Here is a tiny trained network, its code and every weight. The questions are about switching its units off for an input and a class, where a switched-off unit gives its printed mean instead of its output.

import numpy as np


def w(rows, s, z=0):
    codes = np.array(rows[::2]) - 128.0
    scale = np.full(codes.shape[1], s)
    scale[-1] = z or s
    return codes * scale


def norm(h):
    return h / np.sqrt((h * h).mean(-1, keepdims=True) + 1e-5)


def f(y):
    return y / 2 * (1 + np.tanh(0.7978845608 * (y + 0.044715 * y**3)))


def log_softmax(a):
    a = a - a.max(-1, keepdims=True)
    return a - np.log(np.exp(a).sum(-1, keepdims=True))


def net(x, mask):
    res = np.array(x, float).reshape(1, 3) / 4 @ E
    u = 0
    for l in range(3):
        y = f(norm(res) @ A[l][:, :-1].T + A[l][:, -1])
        res = res + np.where(mask[u : u + 6], y, B[l][:, -1]) @ B[l][:, :-1]
        u += 6
    return log_softmax(norm(res)[-1] @ U[:, :-1].T + U[:, -1])


A, B = {}, {}
E = w([
[103,27,113,255,118,182,142,89],'x0',
[164,147,242,155,98,105,47,191],'x1',
[136,221,33,198,87,122,34,134],'x2',
],0.0093)
A[0] = w([
[130,140,84,43,132,92,158,124,61],'L0N1',
[127,98,151,117,119,156,174,122,174],'L0N2',
[127,140,141,126,161,150,128,129,14],'L0N3',
[115,101,74,104,134,119,178,114,210],'L0N4',
[120,48,141,137,140,118,163,128,124],'L0N5',
[111,122,1,134,129,135,170,103,254],'L0N6',
],0.021,0.0028)
B[0] = w([
[106,183,158,107,131,202,133,145,199],'L0N1',
[120,115,85,143,138,169,183,131,194],'L0N2',
[143,140,112,124,117,130,133,154,124],'L0N3',
[158,82,190,206,189,16,116,90,203],'L0N4',
[153,103,147,125,105,146,198,79,216],'L0N5',
[252,108,62,173,147,136,193,164,249],'L0N6',
],0.022,0.016)
A[1] = w([
[123,170,14,25,99,121,126,99,49],'L1N1',
[155,162,84,76,93,159,112,167,194],'L1N2',
[126,121,81,157,150,47,29,186,168],'L1N3',
[65,172,60,41,123,1,64,62,72],'L1N4',
[138,131,199,190,100,128,62,144,145],'L1N5',
[51,71,108,82,166,114,78,141,5],'L1N6',
],0.018,0.0032)
B[1] = w([
[124,117,31,167,156,185,161,164,136],'L1N1',
[56,142,108,102,170,63,129,70,215],'L1N2',
[204,178,150,150,231,38,221,79,245],'L1N3',
[66,84,239,67,35,171,68,118,155],'L1N4',
[144,92,104,248,59,187,70,150,255],'L1N5',
[188,140,168,149,50,171,113,154,122],'L1N6',
],0.016,0.0062)
A[2] = w([
[130,144,148,181,143,14,101,84,4],'L2N1',
[174,14,122,102,146,100,185,156,211],'L2N2',
[171,199,128,110,154,178,75,218,60],'L2N3',
[119,192,233,107,142,129,117,103,212],'L2N4',
[123,188,105,7,122,115,158,144,139],'L2N5',
[59,35,212,103,147,165,161,126,167],'L2N6',
],0.02,0.0023)
B[2] = w([
[169,64,153,8,139,59,205,75,176],'L2N1',
[194,144,139,197,117,69,58,110,254],'L2N2',
[58,115,221,125,182,72,170,115,151],'L2N3',
[41,134,160,95,107,169,149,105,177],'L2N4',
[91,162,81,178,234,175,141,173,160],'L2N5',
[145,174,66,164,192,99,92,185,193],'L2N6',
],0.015,0.02)
U = w([
[140,86,128,178,8,170,31,156,93],'0',
[91,85,197,40,106,54,165,51,107],'1',
[254,84,113,228,142,58,167,96,176],'2',
[106,66,62,68,39,121,78,152,2],'3',
[40,166,102,117,189,145,134,147,183],'4',
],0.012,0.0047)

Each question gives the input, the list of numbers given to net, and the class t.
The units are the neurons (one row each of A and B). Each row of codes is followed by its name. A weight is (code - 128) times the scale printed after its matrix; where a second scale follows, it is the last column's (A, B and U).
mask holds one flag per neuron, layer by layer. A switched-off neuron (its flag False) gives its mean, the last column of its row in B, instead of its output. The means were averaged over made-up inputs and are rounded, as every weight is.
A unit's drop is (log p(t) with every unit on - log p(t) with that unit switched off) / (log p(t) with every unit on - log p(t) with every unit switched off).
The circuit of an input: a set's keep is (log p(t) with only the set's units on - log p(t) with every unit switched off) / (log p(t) with every unit on - log p(t) with every unit switched off). Starting from the 12 units with the biggest drops (on a tie, the unit counted first), units are removed one at a time, each time the one whose removal leaves the highest keep (on an exact tie, the one counted first), for as long as the keep stays at least 0.8.
units of the circuit, in order: the units of the circuit, biggest drop first
k most important neurons: the k neurons with the biggest drops, biggest first
k most important neurons of layer l: the k neurons of layer l with the biggest drops, biggest first
drop of u: that unit's drop, to one decimal
input [-3,4,8], class 1: 2 most important neurons => [L0N5, L1N3]
input [-3,7,5], class 1: units of the circuit, in order => [L0N6, L2N1]
input [-8,-6,-2], class 1: units of the circuit, in order => [L0N1, L2N3, L2N6]
input [-5,7,2], class 1: 3 most important neurons => [L0N5, L0N6, L1N3]
input [-3,6,0], class 1: 4 most important neurons => [L0N5, L1N3, L2N1, L0N6]
input [-1,5,-2], class 0: 2 most important neurons => [L1N5, L0N4]
input [-5,-4,-4], class 4: 2 most important neurons => [L0N1, L0N6]
input [2,8,-3], class 0: 2 most important neurons => [L0N6, L0N4]
input [-4,6,-5], class 4: most important neuron of layer 0 => [L0N4]
input [-3,8,7], class 1: 3 most important neurons of layer 0 => [L0N5, L0N6, L0N4]
input [-7,5,1], class 4: 2 most important neurons => [L0N4, L1N3]
input [-1,8,-4], class 0: 2 most important neurons of layer 1 => [L1N5, L1N3]
input [-6,-4,-1], class 1: 3 most important neurons => [L0N1, L0N4, L2N3]
input [-5,-2,1], class 4: most important neuron of layer 0 => [L0N1]
input [-7,2,8], class 4: 2 most important neurons => [L0N4, L1N1]
input [-2,5,7], class 1: 2 most important neurons of layer 0 => [L0N5, L0N6]
input [-5,8,-8], class 4: 2 most important neurons => [L0N6, L0N4]
input [-8,7,0], class 1: 3 most important neurons of layer 0 => [L0N2, L0N6, L0N5]
input [7,7,0], class 0: drop of L1N3 => 0.2
input [-6,-3,0], class 4: most important neuron => [L0N1]
input [-3,3,-1], class 1: drop of L0N4 => 0.2
input [-6,6,3], class 1: drop of L0N6 => 0.3
